Here is a tiny trained network, its code and every weight. The questions are about switching its units off for an input and a class, where a switched-off unit gives its printed mean instead of its output.

import numpy as np


def w(rows, s, z=0):
    codes = np.array(rows[::2]) - 128.0
    scale = np.full(codes.shape[1], s)
    scale[-1] = z or s
    return codes * scale


def norm(h):
    return h / np.sqrt((h * h).mean(-1, keepdims=True) + 1e-5)


def f(y):
    return y / 2 * (1 + np.tanh(0.7978845608 * (y + 0.044715 * y**3)))


def log_softmax(a):
    a = a - a.max(-1, keepdims=True)
    return a - np.log(np.exp(a).sum(-1, keepdims=True))


def net(x, mask):
    res = np.array(x, float).reshape(1, 2) / 4 @ E
    u = 0
    for l in range(2):
        y = f(norm(res) @ A[l][:, :-1].T + A[l][:, -1])
        res = res + np.where(mask[u : u + 6], y, B[l][:, -1]) @ B[l][:, :-1]
        u += 6
    return log_softmax(norm(res)[-1] @ U[:, :-1].T + U[:, -1])


A, B = {}, {}
E = w([
[201,113,184,59,52,255,101,122,186],'x0',
[126,112,83,26,150,125,253,62,105],'x1',
],0.0091)
A[0] = w([
[119,78,1,98,249,102,231,75,60,196],'0.n0',
[206,108,153,10,32,241,160,86,182,2],'0.n1',
[231,118,132,96,68,196,124,136,239,144],'0.n2',
[145,121,110,134,163,103,90,150,86,249],'0.n3',
[88,121,51,111,195,63,166,117,62,238],'0.n4',
[137,91,101,119,117,129,162,142,172,252],'0.n5',
],0.0097,0.0033)
B[0] = w([
[44,165,206,75,68,144,112,79,66,252],'0.n0',
[179,86,82,169,165,122,99,170,176,236],'0.n1',
[163,129,131,106,144,150,126,85,119,215],'0.n2',
[130,117,99,89,137,142,104,140,155,159],'0.n3',
[134,253,168,75,126,138,141,50,85,225],'0.n4',
[139,143,141,120,99,170,120,133,162,152],'0.n5',
],0.015,0.016)
A[1] = w([
[140,173,108,112,202,108,104,107,124,67],'1.n0',
[169,117,169,69,98,212,89,84,125,186],'1.n1',
[123,12,62,172,114,135,152,211,170,118],'1.n2',
[45,144,166,110,109,100,219,100,31,1],'1.n3',
[127,28,125,213,157,144,131,159,184,68],'1.n4',
[118,79,136,64,99,188,175,86,104,158],'1.n5',
],0.011,0.0024)
B[1] = w([
[92,131,173,156,127,170,128,170,176,153],'1.n0',
[35,203,134,185,128,64,113,214,128,247],'1.n1',
[231,60,67,131,199,130,141,142,212,171],'1.n2',
[254,113,141,69,167,146,248,61,74,217],'1.n3',
[181,103,90,50,190,83,213,91,88,180],'1.n4',
[105,172,111,222,180,140,77,205,175,171],'1.n5',
],0.0093,0.014)
U = w([
[59,202,148,165,149,126,82,180,128,194],'0',
[80,86,117,160,96,108,164,105,77,14],'1',
[198,62,91,151,165,132,100,160,159,218],'2',
[87,76,104,151,74,113,154,102,81,2],'3',
[117,195,189,60,120,135,188,39,4,217],'4',
[84,73,135,134,95,125,144,104,105,27],'5',
[106,96,113,124,57,92,145,104,91,14],'6',
[101,70,136,148,67,116,156,96,86,16],'7',
],0.016,0.0046)

Each question gives the input, the list of numbers given to net, and the class t.
The units are the neurons (one row each of A and B). Each row of codes is followed by its name. A weight is (code - 128) times the scale printed after its matrix; where a second scale follows, it is the last column's (A, B and U).
mask holds one flag per neuron, layer by layer. A switched-off neuron (its flag False) gives its mean, the last column of its row in B, instead of its output. The means were averaged over made-up inputs and are rounded, as every weight is.
A unit's drop is (log p(t) with every unit on - log p(t) with that unit switched off) / (log p(t) with every unit on - log p(t) with every unit switched off).
The circuit of an input: a set's keep is (log p(t) with only the set's units on - log p(t) with every unit switched off) / (log p(t) with every unit on - log p(t) with every unit switched off). Starting from all 12 units, units are removed one at a time, each time the one whose removal leaves the highest keep (on an exact tie, the one counted first), for as long as the keep stays at least 0.8.
circuit, biggest first: the units of the circuit, biggest drop first
k most important neurons: the k neurons with the biggest drops, biggest first
k most important neurons of layer l: the k neurons of layer l with the biggest drops, biggest first
drop when u is switched off: that unit's drop, to one decimal
input [1,-4], class 0: most important neuron : (0.n1)
input [-2,-2], class 0: circuit, biggest first : (0.n0, 1.n3)
input [2,-3], class 0: 2 most important neurons of layer 1 : (1.n1, 1.n3)
input [3,4], class 2: 2 most important neurons : (0.n1, 0.n4)
input [-2,-3], class 0: 3 most important neurons : (0.n1, 0.n0, 1.n3)
input [-4,-6], class 0: 2 most important neurons of layer 0 : (0.n0, 0.n1)
input [-2,-4], class 2: 3 most important neurons : (0.n0, 0.n4, 0.n2)
input [5,7], class 2: 2 most important neurons of layer 0 : (0.n1, 0.n4)
input [2,-7], class 0: drop when 0.n1 is switched off : 3.0
input [8,-2], class 2: drop when 0.n1 is switched off : 0.1
input [2,-5], class 0: drop when 0.n1 is switched off : 1.9
input [3,-6], class 0: drop when 0.n1 is switched off : 2.0
